Below are the code and all the weights of a small trained network. Each question names an input and a target symbol and asks about switching units off, where a switched-off unit gives its printed mean instead of its output.

import numpy as np


def w(rows, s, z=0):
    codes = np.array(rows[::2]) - 128.0
    scale = np.full(codes.shape[1], s)
    scale[-1] = z or s
    return codes * scale


def f(y):
    return np.maximum(y, 0)


def softmax(a):
    e = np.exp(a - a.max(-1, keepdims=True))
    return e / e.sum(-1, keepdims=True)


def log_softmax(a):
    a = a - a.max(-1, keepdims=True)
    return a - np.log(np.exp(a).sum(-1, keepdims=True))


def net(x, mask):
    ids = ['ΘΞΦβγλμπ'.index(c) for c in x.split()]
    T = len(ids)
    res = E[ids] + P[:T]
    r = res
    for j in range(3):
        rows = slice(3 * j, 3 * j + 3)
        q, k, v = (r @ M[0][rows].T for M in (Q, K, V))
        z = softmax(np.where(np.tri(T) > 0, q @ k.T / 3**0.5, -1e9)) @ v
        o = O[0][rows]
        res = res + np.where(mask[j], z, o[:, -1]) @ o[:, :-1]
    y = f(res @ A[0][:, :-1].T + A[0][:, -1])
    res = res + np.where(mask[3:7], y, B[0][:, -1]) @ B[0][:, :-1]
    return log_softmax(res[-1] @ U[:, :-1].T + U[:, -1])


Q, K, V, O, A, B = {}, {}, {}, {}, {}, {}
E = w([
[80,128,106,126],'Θ',
[236,141,160,182],'Ξ',
[86,127,107,189],'Φ',
[86,80,110,144],'β',
[90,100,135,192],'γ',
[121,150,189,92],'λ',
[2,170,238,107],'μ',
[91,83,181,198],'π',
],0.023)
P = w([
[132,128,2,44],'0',
[211,59,163,195],'1',
[211,69,157,191],'2',
[198,49,168,194],'3',
[189,55,168,195],'4',
[178,46,174,197],'5',
[180,45,176,193],'6',
],0.0086)
Q[0] = w([
[116,61,205,155],'h1',
[207,206,97,27],'h1',
[165,124,185,73],'h1',
[141,204,136,95],'h2',
[146,115,133,126],'h2',
[129,5,28,162],'h2',
[153,165,194,74],'h3',
[85,163,104,40],'h3',
[26,51,111,161],'h3',
],0.013)
K[0] = w([
[157,104,114,96],'h1',
[168,132,153,187],'h1',
[137,120,162,122],'h1',
[114,139,165,137],'h2',
[115,118,135,121],'h2',
[146,126,6,87],'h2',
[112,131,163,123],'h3',
[118,145,114,80],'h3',
[102,91,96,130],'h3',
],0.024)
V[0] = w([
[64,217,94,87],'h1',
[100,154,174,90],'h1',
[27,88,158,223],'h1',
[85,75,74,6],'h2',
[87,64,158,142],'h2',
[14,195,18,161],'h2',
[104,87,158,177],'h3',
[60,111,150,104],'h3',
[77,129,123,150],'h3',
],0.013)
O[0] = w([
[111,99,182,21,143],'h1',
[91,103,46,88,128],'h1',
[192,240,100,138,188],'h1',
[64,68,185,217,198],'h2',
[119,103,58,143,204],'h2',
[211,46,174,129,178],'h2',
[85,160,2,40,254],'h3',
[126,215,51,234,168],'h3',
[118,158,90,134,171],'h3',
],0.0095,0.0091)
A[0] = w([
[78,170,191,91,14],'n1',
[84,178,64,118,51],'n2',
[113,141,120,72,252],'n3',
[76,255,174,105,16],'n4',
],0.0093,0.0024)
B[0] = w([
[185,248,119,173,147],'n1',
[63,139,208,93,251],'n2',
[201,153,116,167,183],'n3',
[153,42,139,149,214],'n4',
],0.014,0.012)
U = w([
[93,105,230,98,3],'Θ',
[67,190,241,143,175],'Ξ',
[172,138,185,99,196],'Φ',
[72,134,139,254,28],'β',
[130,169,48,167,201],'γ',
[45,120,111,124,87],'λ',
[106,161,141,80,197],'μ',
[69,202,78,186,177],'π',
],0.0093,0.0074)

Each question gives the input, a string of symbols that net reads in full, and the target symbol t.
The units are the heads (3 rows each of Q, K, V and O) and the neurons (one row each of A and B). Each row of codes is followed by its name. A weight is (code - 128) times the scale printed after its matrix; where a second scale follows, it is the last column's (O, A, B and U).
mask holds one flag per unit, heads first, then neurons. A switched-off unit (its flag False) gives its mean, the last column of its rows in O or B, instead of its output. The means were averaged over made-up inputs and are rounded, as every weight is.
A unit's drop is (log p(t) with every unit on - log p(t) with that unit switched off) / (log p(t) with every unit on - log p(t) with every unit switched off).
The circuit of an input: a set's keep is (log p(t) with only the set's units on - log p(t) with every unit switched off) / (log p(t) with every unit on - log p(t) with every unit switched off). Starting from all 7 units, units are removed one at a time, each time the one whose removal leaves the highest keep (on an exact tie, the one counted first), for as long as the keep stays at least 0.8.
units of the circuit, in order: the units of the circuit, biggest drop first
unit that matters most: the unit with the biggest drop
k most important neurons: the k neurons with the biggest drops, biggest first
drop when u is switched off: that unit's drop, to one decimal
input γ μ Φ, target γ: units of the circuit, in order	[n2; h2]
input Θ λ β β Φ λ β, target Θ: unit that matters most	h2
input π π γ, target π: units of the circuit, in order	[h1; n4]
input Θ Θ β β Θ, target Θ: units of the circuit, in order	[h2; h1]
input Ξ λ γ, target Ξ: units of the circuit, in order	[n2; h2]
input π μ Φ β β β, target π: units of the circuit, in order	[h1; n2; h2]
input μ Φ β Φ Φ π, target μ: units of the circuit, in order	[h1; h2]
input μ λ Θ μ γ Θ, target μ: 2 most important neurons	[n2; n4]
input γ π Ξ β, target γ: units of the circuit, in order	[n2; h2; h1]
input γ λ λ μ μ β π, target γ: units of the circuit, in order	[h2; n2; h3]
input γ β β β β Φ, target γ: units of the circuit, in order	[h2; n2]
input Ξ λ β Ξ π λ, target μ: drop when n2 is switched off	1.2
input λ β Φ, target λ: drop when h3 is switched off	0.0
input Ξ Φ β, target Ξ: drop when h2 is switched off	1.6
input Ξ β β γ π β β, target Ξ: drop when n1 is switched off	0.0
input μ γ β μ Φ λ Φ, target μ: unit that matters most	h1
